Below are the code and all the weights of a small trained network. Each question names an input and a target symbol and asks about switching units off, where a switched-off unit gives its printed mean instead of its output.

import numpy as np


def w(rows, s, z=0):
    codes = np.array(rows[::2]) - 128.0
    scale = np.full(codes.shape[1], s)
    scale[-1] = z or s
    return codes * scale


def norm(h):
    return h / np.sqrt((h * h).mean(-1, keepdims=True) + 1e-5)


def f(y):
    return y / 2 * (1 + np.tanh(0.7978845608 * (y + 0.044715 * y**3)))


def softmax(a):
    e = np.exp(a - a.max(-1, keepdims=True))
    return e / e.sum(-1, keepdims=True)


def log_softmax(a):
    a = a - a.max(-1, keepdims=True)
    return a - np.log(np.exp(a).sum(-1, keepdims=True))


def net(x, mask):
    ids = ['αβγζσφ'.index(c) for c in x.split()]
    T = len(ids)
    res = E[ids] + P[:T]
    u = 0
    for l in range(2):
        q, k, v = (norm(res) @ M[l].T for M in (Q, K, V))
        z = softmax(np.where(np.tri(T) > 0, q @ k.T / 2**0.5, -1e9)) @ v
        res = res + np.where(mask[u], z, O[l][:, -1]) @ O[l][:, :-1]
        u += 1
        y = f(norm(res) @ A[l][:, :-1].T + A[l][:, -1])
        res = res + np.where(mask[u : u + 8], y, B[l][:, -1]) @ B[l][:, :-1]
        u += 8
    return log_softmax(norm(res)[-1] @ U[:, :-1].T + U[:, -1])


Q, K, V, O, A, B = {}, {}, {}, {}, {}, {}
E = w([
[135,186,173],'α',
[194,128,1],'β',
[179,212,131],'γ',
[63,148,79],'ζ',
[100,83,99],'σ',
[113,191,110],'φ',
],0.015)
P = w([
[188,93,151],'0',
[169,93,156],'1',
[118,128,47],'2',
[226,93,152],'3',
[160,67,154],'4',
[130,253,72],'5',
[233,154,240],'6',
[156,58,154],'7',
[94,169,34],'8',
[135,38,111],'9',
[226,106,214],'10',
[100,178,35],'11',
],0.011)
Q[0] = w([
[1,25,226],'0.h0',
[114,112,16],'0.h0',
],0.0074)
K[0] = w([
[2,87,100],'0.h0',
[86,64,225],'0.h0',
],0.0089)
V[0] = w([
[131,34,170],'0.h0',
[72,254,175],'0.h0',
],0.0059)
O[0] = w([
[1,225,211,2],'0.h0',
[57,190,189,89],'0.h0',
],0.0085,0.0015)
A[0] = w([
[153,187,114,30],'0.n0',
[149,198,189,248],'0.n1',
[120,138,6,50],'0.n2',
[161,181,144,116],'0.n3',
[65,40,145,124],'0.n4',
[76,109,42,148],'0.n5',
[211,85,97,230],'0.n6',
[177,99,216,188],'0.n7',
],0.012,0.0015)
B[0] = w([
[129,140,195,157],'0.n0',
[92,90,90,169],'0.n1',
[121,148,105,254],'0.n2',
[55,166,122,158],'0.n3',
[116,71,122,146],'0.n4',
[154,137,180,218],'0.n5',
[100,164,174,239],'0.n6',
[247,186,125,170],'0.n7',
],0.011,0.0077)
Q[1] = w([
[168,186,71],'1.h0',
[152,77,254],'1.h0',
],0.0094)
K[1] = w([
[177,181,118],'1.h0',
[98,3,188],'1.h0',
],0.011)
V[1] = w([
[32,20,85],'1.h0',
[239,1,4],'1.h0',
],0.0073)
O[1] = w([
[110,125,53,3],'1.h0',
[122,255,110,89],'1.h0',
],0.0089,0.0062)
A[1] = w([
[205,55,139,205],'1.n0',
[215,118,74,116],'1.n1',
[51,98,51,32],'1.n2',
[110,127,116,45],'1.n3',
[115,168,47,143],'1.n4',
[119,65,90,173],'1.n5',
[31,182,119,4],'1.n6',
[11,54,128,85],'1.n7',
],0.012,0.0031)
B[1] = w([
[164,182,146,253],'1.n0',
[119,149,216,210],'1.n1',
[204,89,137,183],'1.n2',
[15,2,237,101],'1.n3',
[122,136,60,219],'1.n4',
[87,100,85,155],'1.n5',
[48,113,144,202],'1.n6',
[79,172,138,204],'1.n7',
],0.0085,0.0037)
U = w([
[130,97,145,86],'α',
[140,117,134,112],'β',
[138,52,166,252],'γ',
[105,243,29,66],'ζ',
[152,111,60,39],'σ',
[2,166,188,216],'φ',
],0.012,0.0022)

Each question gives the input, a string of symbols that net reads in full, and the target symbol t.
The units are the heads (2 rows each of Q, K, V and O) and the neurons (one row each of A and B). Each row of codes is followed by its name. A weight is (code - 128) times the scale printed after its matrix; where a second scale follows, it is the last column's (O, A, B and U).
mask holds one flag per unit, layer by layer, with each layer's heads first. A switched-off unit (its flag False) gives its mean, the last column of its rows in O or B, instead of its output. The means were averaged over made-up inputs and are rounded, as every weight is.
A unit's drop is (log p(t) with every unit on - log p(t) with that unit switched off) / (log p(t) with every unit on - log p(t) with every unit switched off).
The circuit of an input: a set's keep is (log p(t) with only the set's units on - log p(t) with every unit switched off) / (log p(t) with every unit on - log p(t) with every unit switched off). Starting from the 12 units with the biggest drops (on a tie, the unit counted first), units are removed one at a time, each time the one whose removal leaves the highest keep (on an exact tie, the one counted first), for as long as the keep stays at least 0.8.
circuit, biggest first: the units of the circuit, biggest drop first
most important unit: the unit with the biggest drop
top k neurons: the k neurons with the biggest drops, biggest first
top k neurons in layer l: the k neurons of layer l with the biggest drops, biggest first
drop when u is switched off: that unit's drop, to one decimal
input β β β ζ β, target ζ: circuit, biggest first	1.h0
input α φ ζ α γ γ, target φ: circuit, biggest first	0.n7, 0.n3, 1.h0, 0.h0
input β β ζ σ ζ σ α, target ζ: circuit, biggest first	1.h0, 0.n4
input γ γ σ, target γ: top 3 neurons in layer 0	0.n3, 0.n2, 0.n0
input γ α γ, target φ: top 4 neurons	0.n7, 0.n3, 0.n0, 0.n5
input ζ ζ σ, target γ: top 2 neurons	0.n5, 0.n2
input α ζ ζ ζ ζ ζ ζ ζ φ, target φ: circuit, biggest first	0.n7, 1.h0, 1.n6
input φ φ ζ ζ ζ, target σ: top 4 neurons	0.n7, 0.n5, 1.n2, 0.n6
input φ β α α β ζ α α σ α α φ, target φ: top 2 neurons	0.n7, 1.n6
input α γ γ σ ζ, target ζ: top 2 neurons in layer 1	1.n4, 1.n7
input β ζ σ α β, target ζ: top 2 neurons	0.n4, 0.n2
input ζ γ ζ, target σ: top 2 neurons in layer 1	1.n2, 1.n5
input α φ ζ ζ σ γ φ φ σ, target φ: top 4 neurons	1.n7, 0.n5, 0.n7, 0.n1
input α φ γ α ζ ζ σ σ, target σ: top 3 neurons in layer 0	0.n6, 0.n0, 0.n3
input ζ α ζ γ β ζ ζ α ζ, target φ: circuit, biggest first	0.n5, 1.h0
input β α β ζ ζ, target ζ: circuit, biggest first	1.h0, 0.n6, 0.n5, 0.n4
input ζ φ ζ ζ, target γ: top neuron in layer 1	1.n1
input α ζ ζ, target φ: top 4 neurons in layer 0	0.n7, 0.n5, 0.n1, 0.n3
input α β φ ζ σ, target σ: top 4 neurons	0.n4, 0.n0, 1.n2, 0.n3
input σ β γ σ α σ, target φ: top 2 neurons in layer 0	0.n7, 0.n0
input γ ζ α σ σ α, target φ: most important unit	1.h0
input ζ γ ζ σ φ σ γ φ φ ζ, target γ: top 2 neurons in layer 0	0.n6, 0.n0
input β β σ ζ β β β β β γ, target ζ: drop when 0.n4 is switched off	-0.1
input γ α σ φ γ α, target φ: drop when 0.n3 is switched off	0.1
